Below are the code and all the weights of a small trained network. Each question names an input and a target symbol and asks about switching units off, where a switched-off unit gives its printed mean instead of its output.

import numpy as np


def w(rows, s, z=0):
    codes = np.array(rows[::2]) - 128.0
    scale = np.full(codes.shape[1], s)
    scale[-1] = z or s
    return codes * scale


def norm(h):
    return h / np.sqrt((h * h).mean(-1, keepdims=True) + 1e-5)


def f(y):
    return np.maximum(y, 0)


def softmax(a):
    e = np.exp(a - a.max(-1, keepdims=True))
    return e / e.sum(-1, keepdims=True)


def log_softmax(a):
    a = a - a.max(-1, keepdims=True)
    return a - np.log(np.exp(a).sum(-1, keepdims=True))


def net(x, mask):
    ids = ['ΓΔΞΨαβεηθλμπστφω'.index(c) for c in x.split()]
    T = len(ids)
    res = E[ids] + P[:T]
    r = norm(res)
    for j in range(3):
        rows = slice(2 * j, 2 * j + 2)
        q, k, v = (r @ M[0][rows].T for M in (Q, K, V))
        z = softmax(np.where(np.tri(T) > 0, q @ k.T / 2**0.5, -1e9)) @ v
        o = O[0][rows]
        res = res + np.where(mask[j], z, o[:, -1]) @ o[:, :-1]
    y = f(norm(res) @ A[0][:, :-1].T + A[0][:, -1])
    res = res + np.where(mask[3:11], y, B[0][:, -1]) @ B[0][:, :-1]
    return log_softmax(norm(res)[-1] @ U[:, :-1].T + U[:, -1])


Q, K, V, O, A, B = {}, {}, {}, {}, {}, {}
E = w([
[130,117,165,112],'Γ',
[178,153,190,128],'Δ',
[132,83,78,62],'Ξ',
[66,69,4,74],'Ψ',
[154,140,137,229],'α',
[147,103,13,201],'β',
[76,220,144,121],'ε',
[85,131,6,143],'η',
[150,100,136,94],'θ',
[47,145,12,212],'λ',
[128,113,50,130],'μ',
[185,215,71,7],'π',
[180,118,177,89],'σ',
[112,43,188,49],'τ',
[97,84,126,73],'φ',
[86,119,123,150],'ω',
],0.02)
P = w([
[146,149,48,148],'0',
[110,70,137,90],'1',
[234,194,47,136],'2',
[107,64,148,97],'3',
[250,200,43,131],'4',
[107,67,153,103],'5',
[255,206,37,135],'6',
[101,62,168,112],'7',
],0.0067)
Q[0] = w([
[115,1,148,188],'h1',
[109,130,73,110],'h1',
[173,13,183,82],'h2',
[77,163,134,169],'h2',
[160,153,58,135],'h3',
[175,150,122,125],'h3',
],0.033)
K[0] = w([
[144,4,145,167],'h1',
[91,128,79,117],'h1',
[83,200,183,42],'h2',
[111,93,137,192],'h2',
[159,89,99,166],'h3',
[170,107,142,171],'h3',
],0.033)
V[0] = w([
[121,34,2,149],'h1',
[42,220,100,73],'h1',
[76,175,198,103],'h2',
[124,44,114,230],'h2',
[172,49,73,210],'h3',
[144,105,175,241],'h3',
],0.0082)
O[0] = w([
[123,41,2,46,74],'h1',
[30,189,127,87,253],'h1',
[141,214,162,242,113],'h2',
[47,18,177,123,65],'h2',
[216,229,107,216,115],'h3',
[234,129,168,147,77],'h3',
],0.0053,0.0039)
A[0] = w([
[166,28,123,224,3],'n1',
[209,188,183,140,56],'n2',
[115,221,56,247,43],'n3',
[157,117,185,77,127],'n4',
[71,168,36,227,101],'n5',
[197,37,85,142,63],'n6',
[43,191,102,217,147],'n7',
[99,174,137,64,109],'n8',
],0.011,0.0068)
B[0] = w([
[113,72,139,3,162],'n1',
[73,50,96,135,222],'n2',
[205,237,161,98,216],'n3',
[141,191,149,107,199],'n4',
[115,212,160,183,219],'n5',
[165,122,152,197,191],'n6',
[118,35,160,121,254],'n7',
[125,172,141,133,220],'n8',
],0.021,0.0046)
U = w([
[161,211,77,38,97],'Γ',
[59,124,133,247,80],'Δ',
[36,139,145,133,179],'Ξ',
[143,108,69,93,255],'Ψ',
[173,55,91,170,137],'α',
[86,108,82,2,47],'β',
[156,91,193,46,49],'ε',
[117,63,213,217,55],'η',
[48,13,129,176,69],'θ',
[177,152,87,179,175],'λ',
[73,119,67,165,160],'μ',
[126,213,197,130,141],'π',
[144,102,124,31,136],'σ',
[241,121,160,148,153],'τ',
[157,9,155,90,102],'φ',
[71,153,58,121,127],'ω',
],0.018,0.0082)

Each question gives the input, a string of symbols that net reads in full, and the target symbol t.
The units are the heads (2 rows each of Q, K, V and O) and the neurons (one row each of A and B). Each row of codes is followed by its name. A weight is (code - 128) times the scale printed after its matrix; where a second scale follows, it is the last column's (O, A, B and U).
mask holds one flag per unit, heads first, then neurons. A switched-off unit (its flag False) gives its mean, the last column of its rows in O or B, instead of its output. The means were averaged over made-up inputs and are rounded, as every weight is.
A unit's drop is (log p(t) with every unit on - log p(t) with that unit switched off) / (log p(t) with every unit on - log p(t) with every unit switched off).
The circuit of an input: a set's keep is (log p(t) with only the set's units on - log p(t) with every unit switched off) / (log p(t) with every unit on - log p(t) with every unit switched off). Starting from all 11 units, units are removed one at a time, each time the one whose removal leaves the highest keep (on an exact tie, the one counted first), for as long as the keep stays at least 0.8.
circuit, biggest first: the units of the circuit, biggest drop first
unit that matters most: the unit with the biggest drop
k most important neurons: the k neurons with the biggest drops, biggest first
heads that matter: for each layer, one digit per head in row order, 1 if its drop is at least 0.15 and else 0, layers parted by /
input μ η ω, target Δ: 3 most important neurons -> (n5; n3; n6)
input Γ Γ ε α β ε τ, target π: circuit, biggest first -> (h2)
input η Γ Γ ε Ξ, target π: circuit, biggest first -> (h1; h2)
input λ β Δ σ Γ Γ ω, target λ: 2 most important neurons -> (n7; n2)
input α τ Ξ, target τ: 2 most important neurons -> (n6; n2)
input ε ε φ θ σ ω, target θ: heads that matter -> 001
input ε Γ ω σ Γ θ ε Ψ, target ω: circuit, biggest first -> (h1; h2; n5; h3)
input ε σ φ, target π: heads that matter -> 010
input σ φ Γ λ Γ, target θ: 2 most important neurons -> (n2; n3)
input Δ α ω, target τ: heads that matter -> 111
input η θ Δ μ, target λ: heads that matter -> 101
input Γ π Γ, target Γ: circuit, biggest first -> (h2; n5; n7)
input π Γ Δ, target Γ: heads that matter -> 110
input Γ Γ ε β, target α: heads that matter -> 111
input Γ η λ π Δ Ψ η φ, target β: unit that matters most -> h3
input Δ η μ θ, target τ: heads that matter -> 100
input π Ξ Ξ μ Ξ θ, target τ: 2 most important neurons -> (n6; n2)
input Γ Γ ε π σ, target Γ: 4 most important neurons -> (n7; n5; n6; n2)
input Ξ π ε τ π τ τ, target Γ: 2 most important neurons -> (n7; n4)
input φ Γ α, target τ: unit that matters most -> n3
input τ π Γ η Δ, target Γ: heads that matter -> 010
input τ π φ, target Γ: heads that matter -> 010
input ε τ ε Ξ, target Ψ: circuit, biggest first -> (h1; n7; h2; n3)
input τ π τ ε, target Ξ: heads that matter -> 001
input Δ λ Γ φ Γ Γ θ, target α: 2 most important neurons -> (n2; n3)
